Where the symbols take the objects:
state | h u c x
pb | nq rq ds ld
zt | fs dr cz dd
sc | dq lj bz nl
rf | hz lm zn dl
rq | pb fs ld ht
lj | sc fp nl mt
hz | fb rf cn zn
ht | ld cz qq bq
jn | mj pn fp dc
dl | zn cl md fl
mt | nl gg rq fs
dr | zt bz dd nq
tz | fl gz pn cq
cl | dl pc fl tz
fq | gg dq zt dr
cz | ht dd bq lb
md | nf fl mj jn
fp | lj dc mt gg
ld | ds ht jq qq
mj | rj jn lj fp
dc | fp pf gg fq
nf | lz md rj mj
dd | cz nq lb qr
lm | rf tq dl cl
gz | tz cn cq lz
pf | dc sr fq dq
nl | bz mt pb rq
gg | mt fq fs zt
ds | qr ld tq jq
dq | fq sc dr bz
bz | dr nl nq pb
sr | pf rj dq sc
fb | pc hz gz cn
nq | dd pb qr ds
lb | bq qr rf lm
qq | jq bq fb hz
tq | lm jq cl pc
cq | pn lz pf sr
cn | gz zn lz nf
jq | tq qq pc fb
pc | cl fb tz gz
bq | qq lb hz rf
pn | jn cq dc pf
qr | lb ds lm tq
lz | cq nf sr rj
rj | sr mj sc lj
zn | cn dl nf md
fl | md tz jn pn
fs | rq zt ht cz

In the rows, 22 means zero.

The rows follow the links: the fewer symbols apart two objects are, the more alike their rows tend to be.

Each row is also shifted at random along 3 hidden directions that mean nothing.

Some objects, each with a row of numbers:
rf -> 16	29	37	25	19	25	18	38	30	25	25	24	30	18	23	17	24	21	24	21	28	22	28	26	21	29
fq -> 28	23	23	18	24	19	26	21	25	18	18	24	20	26	20	28	26	22	22	21	17	21	25	17	21	20
lz -> 33	20	24	27	22	28	22	20	22	22	27	16	15	17	20	26	25	20	16	20	21	22	21	22	16	26
nl -> 34	15	13	24	25	18	28	15	20	20	22	26	19	29	21	28	21	25	24	24	21	27	22	21	27	18
cz -> 33	24	19	22	22	19	23	23	20	23	20	27	26	26	25	20	21	25	27	24	24	26	23	23	26	19
tz -> 21	18	20	31	18	24	19	21	23	25	24	19	18	20	26	26	22	25	19	20	24	25	23	24	23	27
dr -> 38	25	28	23	26	22	29	23	24	22	25	24	22	23	17	23	26	19	24	24	22	24	26	21	18	17
ld -> 24	25	27	15	26	22	23	28	25	23	25	29	31	27	20	14	19	23	28	25	25	20	21	26	29	23
cl -> 28	22	17	24	21	26	18	16	16	26	26	16	22	20	27	18	18	23	19	23	24	20	17	25	22	24
mj -> 21	19	21	25	20	22	22	21	25	20	20	21	17	22	23	30	26	22	18	19	19	24	25	20	20	24
pn -> 18	20	25	19	22	24	21	23	27	17	23	19	20	24	20	27	24	20	18	19	18	16	22	20	21	28
tq -> 26	25	24	20	20	23	16	28	25	23	20	23	28	22	27	18	20	24	24	22	24	20	22	25	27	26
fb -> 14	25	25	26	21	27	20	24	20	28	26	21	26	17	25	16	20	23	23	24	27	24	22	27	22	24
pc -> 32	21	23	17	24	29	17	21	22	22	28	20	26	23	21	17	17	22	20	24	23	16	17	26	27	28
fp -> 19	20	26	24	26	22	28	21	23	20	27	22	18	22	16	26	27	19	20	23	21	25	25	20	17	21
pf -> 17	17	25	26	24	22	26	24	27	20	25	24	18	24	18	28	27	23	21	21	21	25	25	22	21	24
nf -> 21	17	21	23	25	28	22	20	24	22	30	19	19	22	19	23	21	23	18	22	22	19	20	26	24	28
fl -> 14	21	29	29	20	25	20	29	27	24	26	21	22	19	22	24	25	22	19	20	25	25	26	25	21	29
sc -> 23	19	17	19	26	21	27	14	20	19	21	22	18	25	19	27	22	22	21	24	18	22	21	19	22	18
fs -> 27	32	25	28	20	19	28	21	17	27	19	23	20	14	24	22	28	19	25	24	26	30	27	17	8	13
cn -> 10	24	26	25	17	24	16	28	26	24	20	20	23	19	28	24	24	23	20	19	23	22	24	24	22	28

In each set, the symbols that take the first to the second take the third to the fourth, perhaps in another order. Give the fourth.
Answers are names.
30	20	19	18	28	20	29	15	18	21	25	25	23	27	18	21	21	22	25	26	22	22	20	20	25	16
to 17	26	25	18	24	18	23	28	25	23	19	30	30	27	23	17	21	25	30	24	25	22	24	23	29	21
as 10	20	19	24	23	25	22	18	20	22	25	18	18	22	21	26	22	22	18	21	21	20	20	23	20	24
to pf

19	26	25	26	20	28	19	23	20	28	26	18	25	16	24	18	20	23	22	23	27	22	21	25	19	25
to 33	17	20	22	25	28	23	16	21	19	28	15	18	22	18	26	21	21	15	21	19	18	18	24	22	27
as 24	23	22	24	20	17	27	22	24	20	18	24	17	23	23	29	27	22	23	20	20	28	26	18	18	17
to dd

30	24	22	26	21	29	20	22	19	27	27	18	23	18	24	18	19	22	22	23	26	22	21	26	21	26
to 10	23	24	19	19	25	15	26	25	22	21	20	25	22	26	20	21	23	20	20	21	17	20	25	26	29
as 26	28	21	27	19	17	24	23	19	27	16	25	23	21	29	22	24	24	27	24	26	30	25	20	18	15
to ds

21	20	21	24	21	24	21	19	22	20	21	18	16	22	22	27	25	21	16	19	18	20	22	20	19	26
to 12	17	22	24	22	22	23	24	27	19	21	23	19	26	21	29	24	24	20	20	20	24	25	22	26	25
as 19	19	18	22	25	16	26	21	24	20	20	27	20	28	22	28	24	25	25	23	21	27	24	19	26	19
to dr

23	24	22	23	23	20	24	24	21	26	21	27	26	24	24	18	21	25	28	25	27	26	23	25	26	19
to 30	21	17	27	22	27	20	17	17	27	28	19	22	20	26	18	17	25	21	25	26	23	18	27	23	25
as 19	20	18	24	25	21	28	15	19	20	25	21	16	23	20	27	24	21	21	24	19	24	22	19	18	17
to pb

23	23	22	25	21	28	19	21	19	26	25	19	24	18	25	18	19	23	21	24	26	21	18	25	21	25
to 22	20	24	33	17	26	19	25	24	25	24	18	18	18	27	26	25	24	18	20	24	27	26	24	19	27
as 20	27	22	16	24	18	24	22	20	22	17	26	27	25	23	20	21	21	27	23	21	21	23	20	24	17
to ds

14	24	32	25	22	27	22	27	27	21	26	19	20	17	18	24	27	18	18	19	22	21	25	23	14	26
to 27	21	26	20	26	23	27	22	24	18	25	23	19	22	15	25	27	18	20	22	19	19	24	19	18	20
as 15	15	16	30	22	21	25	17	21	22	24	22	16	25	24	31	24	25	20	22	21	29	24	21	24	22
to nl

17	18	17	29	19	19	22	18	22	22	19	20	15	21	26	32	26	24	18	20	20	27	25	20	19	21
to 19	27	19	19	24	18	25	19	17	23	18	25	24	24	23	21	22	23	28	25	22	24	22	19	21	14
as 16	20	19	25	20	22	23	20	22	21	20	20	16	21	24	29	26	21	18	19	19	24	24	20	20	24
to fs

28	23	20	20	20	27	16	21	21	23	23	16	23	20	25	20	19	22	19	21	22	16	18	23	23	28
to 26	16	19	32	20	25	21	20	22	24	27	18	18	19	25	26	22	24	17	21	24	25	22	25	23	28
as 19	21	25	25	19	25	17	28	28	23	23	20	23	20	25	25	24	23	19	19	23	22	24	25	23	30
to lz

24	19	13	27	20	16	28	15	18	22	17	23	16	24	26	30	25	25	24	23	20	30	24	18	22	15
to 17	20	21	17	30	20	29	20	22	20	25	29	25	28	16	20	21	23	27	27	23	22	21	23	28	18
as 17	29	27	16	25	23	21	28	23	24	24	26	31	22	20	13	20	21	27	25	26	19	22	26	24	22
to jq

12	23	20	28	16	25	17	25	23	25	21	19	21	19	29	24	24	24	20	19	24	23	23	24	22	27
to 24	15	24	21	25	23	24	25	29	16	26	24	20	27	17	29	25	22	19	20	18	20	23	23	26	27
as 9	18	16	17	26	18	26	17	20	18	19	25	21	29	20	26	22	24	24	23	19	21	20	20	27	19
to dd

28	32	32	12	23	24	18	32	26	21	21	24	32	21	21	14	22	19	25	22	22	15	22	24	21	25
to 28	17	17	23	24	26	20	19	19	26	28	21	25	23	24	17	16	27	23	25	26	21	17	28	31	27
as 17	23	25	25	25	18	28	24	22	22	23	28	21	25	20	24	26	22	27	24	24	28	27	21	21	16
to nq

30	29	31	18	23	19	22	32	28	21	19	28	30	23	21	18	24	23	28	21	24	22	25	22	24	22
to 47	23	25	28	20	28	19	23	20	26	27	18	22	16	24	20	22	22	20	22	27	23	23	26	20	26
as 33	22	25	22	20	25	17	28	25	24	23	22	27	22	25	18	21	25	23	21	25	21	22	27	26	28
to md

16	22	26	24	25	18	28	26	26	21	22	28	22	25	19	25	26	22	26	23	22	27	27	21	23	19
to 30	25	17	18	25	20	26	15	16	22	19	23	23	25	23	21	20	23	25	24	21	22	20	20	21	15
as 33	29	24	21	22	24	21	23	19	25	22	22	26	19	24	16	21	20	25	24	25	20	21	22	19	21
to lm

25	25	22	21	22	18	23	24	21	24	19	28	27	24	26	20	22	25	28	24	25	25	24	22	26	19
to 33	28	24	17	21	24	18	25	21	23	19	21	27	21	25	17	21	22	24	22	23	17	20	23	24	23
as 36	27	17	23	21	18	24	17	17	25	16	23	21	22	28	25	24	23	26	22	23	26	23	18	19	15
to lb

